Below is a small trained network, with its code and all its weights. Each question gives an input and a target symbol and asks what happens when units are switched off, that is, made to give their printed mean instead of their output.

import numpy as np


def w(rows, s, z=0):
    codes = np.array(rows[::2]) - 128.0
    scale = np.full(codes.shape[1], s)
    scale[-1] = z or s
    return codes * scale


def f(y):
    return y / 2 * (1 + np.tanh(0.7978845608 * (y + 0.044715 * y**3)))


def softmax(a):
    e = np.exp(a - a.max(-1, keepdims=True))
    return e / e.sum(-1, keepdims=True)


def log_softmax(a):
    a = a - a.max(-1, keepdims=True)
    return a - np.log(np.exp(a).sum(-1, keepdims=True))


def net(x, mask):
    ids = ['ΔΛΦΨΩαεημξ'.index(c) for c in x.split()]
    T = len(ids)
    res = E[ids] + P[:T]
    u = 0
    for l in range(3):
        q, k, v = (res @ M[l].T for M in (Q, K, V))
        z = softmax(np.where(np.tri(T) > 0, q @ k.T / 4**0.5, -1e9)) @ v
        res = res + np.where(mask[u], z, O[l][:, -1]) @ O[l][:, :-1]
        u += 1
        y = f(res @ A[l][:, :-1].T + A[l][:, -1])
        res = res + np.where(mask[u : u + 4], y, B[l][:, -1]) @ B[l][:, :-1]
        u += 4
    return log_softmax(res[-1] @ U[:, :-1].T + U[:, -1])


Q, K, V, O, A, B = {}, {}, {}, {}, {}, {}
E = w([
[89,114,170,119,129],'Δ',
[119,97,26,93,137],'Λ',
[85,80,149,139,109],'Φ',
[124,138,189,106,30],'Ψ',
[100,137,154,156,117],'Ω',
[204,128,82,57,170],'α',
[109,154,129,180,4],'ε',
[87,140,168,125,134],'η',
[86,169,140,164,131],'μ',
[190,210,40,169,134],'ξ',
],0.015)
P = w([
[41,178,92,162,198],'0',
[119,200,155,24,86],'1',
[156,104,101,104,41],'2',
[182,142,228,145,204],'3',
[104,140,101,131,198],'4',
[166,36,100,201,125],'5',
[173,106,126,134,112],'6',
[109,93,2,119,116],'7',
],0.01)
Q[0] = w([
[191,81,62,136,90],'L0H1',
[169,125,100,133,244],'L0H1',
[96,54,76,160,215],'L0H1',
[249,121,193,160,119],'L0H1',
],0.012)
K[0] = w([
[189,145,153,198,185],'L0H1',
[250,142,137,87,89],'L0H1',
[218,82,162,129,124],'L0H1',
[91,222,189,45,178],'L0H1',
],0.014)
V[0] = w([
[164,198,59,185,167],'L0H1',
[194,172,219,75,147],'L0H1',
[241,136,109,209,31],'L0H1',
[129,254,162,157,111],'L0H1',
],0.0096)
O[0] = w([
[254,169,108,214,180,157],'L0H1',
[134,21,18,85,94,3],'L0H1',
[235,52,186,137,72,88],'L0H1',
[157,138,45,220,58,149],'L0H1',
],0.0082,0.0051)
A[0] = w([
[111,136,254,184,154,220],'L0N1',
[74,116,147,130,93,165],'L0N2',
[134,185,158,160,90,251],'L0N3',
[78,92,168,103,155,105],'L0N4',
],0.0082,0.0026)
B[0] = w([
[187,58,169,255,82,253],'L0N1',
[105,209,186,121,64,178],'L0N2',
[114,59,90,132,57,240],'L0N3',
[73,143,125,212,155,169],'L0N4',
],0.007,0.0065)
Q[1] = w([
[106,122,114,178,181],'L1H1',
[53,112,157,213,124],'L1H1',
[132,254,109,109,3],'L1H1',
[108,106,132,170,166],'L1H1',
],0.0081)
K[1] = w([
[157,118,204,131,121],'L1H1',
[69,80,164,161,190],'L1H1',
[97,211,56,254,176],'L1H1',
[128,66,143,138,170],'L1H1',
],0.0074)
V[1] = w([
[97,192,131,136,39],'L1H1',
[81,40,191,93,32],'L1H1',
[3,25,154,186,54],'L1H1',
[183,237,116,108,26],'L1H1',
],0.0052)
O[1] = w([
[185,144,103,52,126,195],'L1H1',
[129,187,153,86,63,120],'L1H1',
[179,255,155,87,79,254],'L1H1',
[181,40,80,76,89,135],'L1H1',
],0.0067,0.0077)
A[1] = w([
[96,157,153,90,238,149],'L1N1',
[86,157,90,35,148,252],'L1N2',
[105,64,117,118,1,103],'L1N3',
[231,83,109,113,186,239],'L1N4',
],0.0081,0.003)
B[1] = w([
[134,47,161,53,110,171],'L1N1',
[87,39,166,94,209,191],'L1N2',
[143,108,211,43,241,255],'L1N3',
[65,140,90,48,2,236],'L1N4',
],0.0087,0.006)
Q[2] = w([
[42,146,110,223,104],'L2H1',
[153,94,72,254,184],'L2H1',
[142,127,106,182,207],'L2H1',
[171,99,102,148,15],'L2H1',
],0.0067)
K[2] = w([
[192,93,65,74,206],'L2H1',
[101,115,88,128,235],'L2H1',
[33,136,95,87,145],'L2H1',
[244,202,2,187,108],'L2H1',
],0.0056)
V[2] = w([
[101,72,148,13,139],'L2H1',
[140,2,193,164,77],'L2H1',
[190,146,71,134,232],'L2H1',
[93,101,206,189,112],'L2H1',
],0.0042)
O[2] = w([
[63,110,117,216,255,172],'L2H1',
[64,169,201,89,183,123],'L2H1',
[152,195,82,235,81,2],'L2H1',
[179,144,191,50,196,136],'L2H1',
],0.0043,0.0032)
A[2] = w([
[123,152,2,131,57,71],'L2N1',
[194,110,19,35,114,128],'L2N2',
[139,75,171,198,174,107],'L2N3',
[106,72,49,71,192,2],'L2N4',
],0.007,0.0064)
B[2] = w([
[204,179,119,26,224,220],'L2N1',
[85,210,176,255,135,254],'L2N2',
[187,87,117,175,213,163],'L2N3',
[223,85,169,154,23,166],'L2N4',
],0.0088,0.0068)
U = w([
[45,130,93,128,147,116],'Δ',
[124,128,160,239,135,69],'Λ',
[22,189,171,163,30,109],'Φ',
[122,91,116,42,167,146],'Ψ',
[115,101,99,139,97,167],'Ω',
[116,74,98,136,203,158],'α',
[216,105,195,121,126,3],'ε',
[29,112,53,126,129,233],'η',
[159,160,76,138,127,160],'μ',
[132,50,89,174,1,169],'ξ',
],0.0055,0.0052)

Each question gives the input, a string of symbols that net reads in full, and the target symbol t.
The units are the heads (4 rows each of Q, K, V and O) and the neurons (one row each of A and B). Each row of codes is followed by its name. A weight is (code - 128) times the scale printed after its matrix; where a second scale follows, it is the last column's (O, A, B and U).
mask holds one flag per unit, layer by layer, with each layer's heads first. A switched-off unit (its flag False) gives its mean, the last column of its rows in O or B, instead of its output. The means were averaged over made-up inputs and are rounded, as every weight is.
A unit's drop is (log p(t) with every unit on - log p(t) with that unit switched off) / (log p(t) with every unit on - log p(t) with every unit switched off).
The circuit of an input: a set's keep is (log p(t) with only the set's units on - log p(t) with every unit switched off) / (log p(t) with every unit on - log p(t) with every unit switched off). Starting from the 12 units with the biggest drops (on a tie, the unit counted first), units are removed one at a time, each time the one whose removal leaves the highest keep (on an exact tie, the one counted first), for as long as the keep stays at least 0.8.
units of the circuit, in order: the units of the circuit, biggest drop first
k most important neurons: the k neurons with the biggest drops, biggest first
k most important neurons of layer l: the k neurons of layer l with the biggest drops, biggest first
input Φ Φ Φ Ψ μ, target Φ: units of the circuit, in order => L0H1, L1H1, L2N1
input ξ ε Ω, target ξ: 2 most important neurons of layer 1 => L1N4, L1N3
input Λ Λ Δ, target Λ: units of the circuit, in order => L0H1, L0N1, L1N4, L1H1
input μ Φ Φ Φ η, target Φ: most important neuron => L0N1
input Δ ε ε ξ Λ Δ, target ξ: units of the circuit, in order => L0H1, L2N1
input Λ Ψ Ω Δ Φ ε Λ Λ, target Φ: 3 most important neurons => L2N2, L1N4, L0N1
input η Λ Φ Φ Λ, target Ψ: 3 most important neurons of layer 1 => L1N1, L1N2, L1N4
input Λ Δ η Φ Ω Φ Λ ε, target Λ: units of the circuit, in order => L0H1, L1H1, L1N4
input ε Λ μ ξ ε, target ε: units of the circuit, in order => L0H1, L1N3, L1H1
input Φ Λ Ω, target Φ: units of the circuit, in order => L0H1, L2N1
input Φ Φ Φ Δ Δ, target Φ: 4 most important neurons => L0N1, L0N4, L1N3, L2N1
input ξ Λ μ, target ξ: units of the circuit, in order => L1H1, L0H1, L1N4
input μ ξ Φ Λ Ω η Φ ε, target μ: units of the circuit, in order => L0H1, L2N1, L2H1
input Λ ξ Λ ξ Φ, target Λ: 3 most important neurons => L0N1, L1N4, L2N3
input η Λ ξ, target μ: 3 most important neurons => L2N1, L1N3, L2N2
input Φ Φ Φ Δ Ω Λ Φ Λ, target Ψ: units of the circuit, in order => L0H1, L2N2
input Φ Δ Ω Λ Φ α, target ξ: 2 most important neurons => L1N4, L2N4
input Ψ μ Δ, target Ψ: units of the circuit, in order => L1N3, L0H1, L1H1
input η ε Φ Λ Ω Φ Λ η, target Φ: units of the circuit, in order => L0H1, L1H1, L0N4
input ξ Φ η, target ξ: units of the circuit, in order => L0H1, L1H1, L1N4
input Φ Λ Φ Ω ξ Λ, target μ: 2 most important neurons => L2N1, L1N3
input ε Ψ Ω η ξ α α Λ, target ξ: 2 most important neurons of layer 1 => L1N2, L1N4
input Λ Φ ε Ψ Λ, target Φ: 3 most important neurons => L2N2, L1N4, L2N1
